Below is a small trained network, with its code and all its weights. Each question gives an input and a target symbol and asks what happens when units are switched off, that is, made to give their printed mean instead of their output.

import numpy as np


def w(rows, s, z=0):
    codes = np.array(rows[::2]) - 128.0
    scale = np.full(codes.shape[1], s)
    scale[-1] = z or s
    return codes * scale


def norm(h):
    return h / np.sqrt((h * h).mean(-1, keepdims=True) + 1e-5)


def f(y):
    return np.maximum(y, 0)


def softmax(a):
    e = np.exp(a - a.max(-1, keepdims=True))
    return e / e.sum(-1, keepdims=True)


def log_softmax(a):
    a = a - a.max(-1, keepdims=True)
    return a - np.log(np.exp(a).sum(-1, keepdims=True))


def net(x, mask):
    ids = ['ΔΘΛΣΦΨγεζημξπτω'.index(c) for c in x.split()]
    T = len(ids)
    res = E[ids] + P[:T]
    r = norm(res)
    for j in range(3):
        rows = slice(2 * j, 2 * j + 2)
        q, k, v = (r @ M[0][rows].T for M in (Q, K, V))
        z = softmax(np.where(np.tri(T) > 0, q @ k.T / 2**0.5, -1e9)) @ v
        o = O[0][rows]
        res = res + np.where(mask[j], z, o[:, -1]) @ o[:, :-1]
    y = f(norm(res) @ A[0][:, :-1].T + A[0][:, -1])
    res = res + np.where(mask[3:7], y, B[0][:, -1]) @ B[0][:, :-1]
    return log_softmax(norm(res)[-1] @ U[:, :-1].T + U[:, -1])


Q, K, V, O, A, B = {}, {}, {}, {}, {}, {}
E = w([
[143,127,83,137,96],'Δ',
[130,88,40,110,156],'Θ',
[108,147,97,112,101],'Λ',
[82,140,75,80,115],'Σ',
[29,156,134,109,13],'Φ',
[53,95,90,113,153],'Ψ',
[103,126,80,132,126],'γ',
[141,155,134,126,68],'ε',
[119,126,112,61,71],'ζ',
[126,88,108,109,130],'η',
[84,164,129,144,118],'μ',
[134,114,74,106,93],'ξ',
[36,141,115,124,151],'π',
[130,208,230,157,250],'τ',
[92,89,138,136,81],'ω',
],0.019)
P = w([
[185,177,254,160,210],'0',
[59,141,73,31,55],'1',
[41,135,75,43,63],'2',
[43,127,66,54,65],'3',
[32,128,64,52,61],'4',
[36,132,71,48,61],'5',
[41,143,62,40,57],'6',
[37,135,43,40,50],'7',
[33,143,72,46,67],'8',
[31,136,56,48,61],'9',
[51,160,68,35,59],'10',
[50,168,60,41,71],'11',
],0.0059)
Q[0] = w([
[253,63,171,178,106],'head 0',
[166,82,141,160,151],'head 0',
[174,89,147,162,92],'head 1',
[201,89,166,191,145],'head 1',
[123,84,126,180,171],'head 2',
[132,119,180,115,83],'head 2',
],0.016)
K[0] = w([
[64,91,39,81,84],'head 0',
[80,134,72,87,30],'head 0',
[133,38,19,87,134],'head 1',
[33,81,17,116,12],'head 1',
[104,93,66,87,85],'head 2',
[5,140,254,171,120],'head 2',
],0.011)
V[0] = w([
[153,148,97,40,39],'head 0',
[10,110,117,74,156],'head 0',
[131,15,254,70,100],'head 1',
[74,182,161,186,50],'head 1',
[181,168,26,52,136],'head 2',
[112,114,113,208,132],'head 2',
],0.012)
O[0] = w([
[129,155,132,91,26,57],'head 0',
[22,214,137,124,182,218],'head 0',
[176,195,56,41,176,69],'head 1',
[183,185,153,249,96,109],'head 1',
[111,102,155,115,113,254],'head 2',
[99,116,97,162,146,56],'head 2',
],0.017,0.0055)
A[0] = w([
[89,132,168,198,252,173],'neuron 0',
[190,102,203,252,99,253],'neuron 1',
[80,235,139,109,111,161],'neuron 2',
[175,184,130,212,64,126],'neuron 3',
],0.011,0.0037)
B[0] = w([
[192,78,23,166,57,254],'neuron 0',
[134,164,134,71,253,226],'neuron 1',
[146,159,166,194,78,218],'neuron 2',
[149,92,182,87,158,190],'neuron 3',
],0.015,0.0084)
U = w([
[188,26,186,136,98,119],'Δ',
[45,28,134,68,143,103],'Θ',
[136,99,230,159,168,254],'Λ',
[45,143,160,164,56,230],'Σ',
[184,213,170,184,105,193],'Φ',
[45,178,49,130,195,50],'Ψ',
[66,21,168,185,188,12],'γ',
[251,130,161,98,116,179],'ε',
[169,186,87,70,34,152],'ζ',
[103,143,83,25,201,158],'η',
[184,152,142,192,244,64],'μ',
[141,56,140,68,38,90],'ξ',
[76,176,97,184,152,33],'π',
[153,110,120,106,150,87],'τ',
[184,238,79,114,167,31],'ω',
],0.016,0.0037)

Each question gives the input, a string of symbols that net reads in full, and the target symbol t.
The units are the heads (2 rows each of Q, K, V and O) and the neurons (one row each of A and B). Each row of codes is followed by its name. A weight is (code - 128) times the scale printed after its matrix; where a second scale follows, it is the last column's (O, A, B and U).
mask holds one flag per unit, heads first, then neurons. A switched-off unit (its flag False) gives its mean, the last column of its rows in O or B, instead of its output. The means were averaged over made-up inputs and are rounded, as every weight is.
A unit's drop is (log p(t) with every unit on - log p(t) with that unit switched off) / (log p(t) with every unit on - log p(t) with every unit switched off).
The circuit of an input: a set's keep is (log p(t) with only the set's units on - log p(t) with every unit switched off) / (log p(t) with every unit on - log p(t) with every unit switched off). Starting from all 7 units, units are removed one at a time, each time the one whose removal leaves the highest keep (on an exact tie, the one counted first), for as long as the keep stays at least 0.8.
units of the circuit, in order: the units of the circuit, biggest drop first
most important unit: the unit with the biggest drop
top k neurons: the k neurons with the biggest drops, biggest first
which heads matter: for each layer, one digit per head in row order, 1 if its drop is at least 0.15 and else 0, layers parted by /
drop of u: that unit's drop, to one decimal
input Σ ξ Σ ξ, target Σ: which heads matter : 100
input Λ Σ η Σ ζ ζ, target Λ: which heads matter : 010
input ε Σ η Σ ξ η η Σ η γ Ψ ε, target ε: units of the circuit, in order : [head 0; head 1]
input μ Δ Θ, target μ: units of the circuit, in order : [head 1; neuron 1]
input Σ ε ω, target Σ: units of the circuit, in order : [head 0]
input μ Θ Σ η η Ψ Σ Σ, target μ: units of the circuit, in order : [head 1; neuron 1]
input γ Θ η ω η, target γ: units of the circuit, in order : [head 1; head 0]
input Σ Σ Σ γ ω γ, target Σ: which heads matter : 100
input Λ π Σ Σ ω π Θ ω μ μ, target Λ: top 2 neurons : [neuron 1; neuron 3]
input Φ Λ Φ Ψ π Σ ζ π, target Φ: drop of head 0 : 0.1
input π Θ Σ Ψ Θ π Θ Λ Σ, target π: drop of head 1 : 0.2
input η Σ η ξ, target η: drop of head 1 : 1.8
input ζ η Σ η Λ γ Σ ζ, target ζ: drop of head 1 : 0.4
input Δ Ψ μ Σ μ η η ω Λ Λ Σ η, target Δ: most important unit : head 0
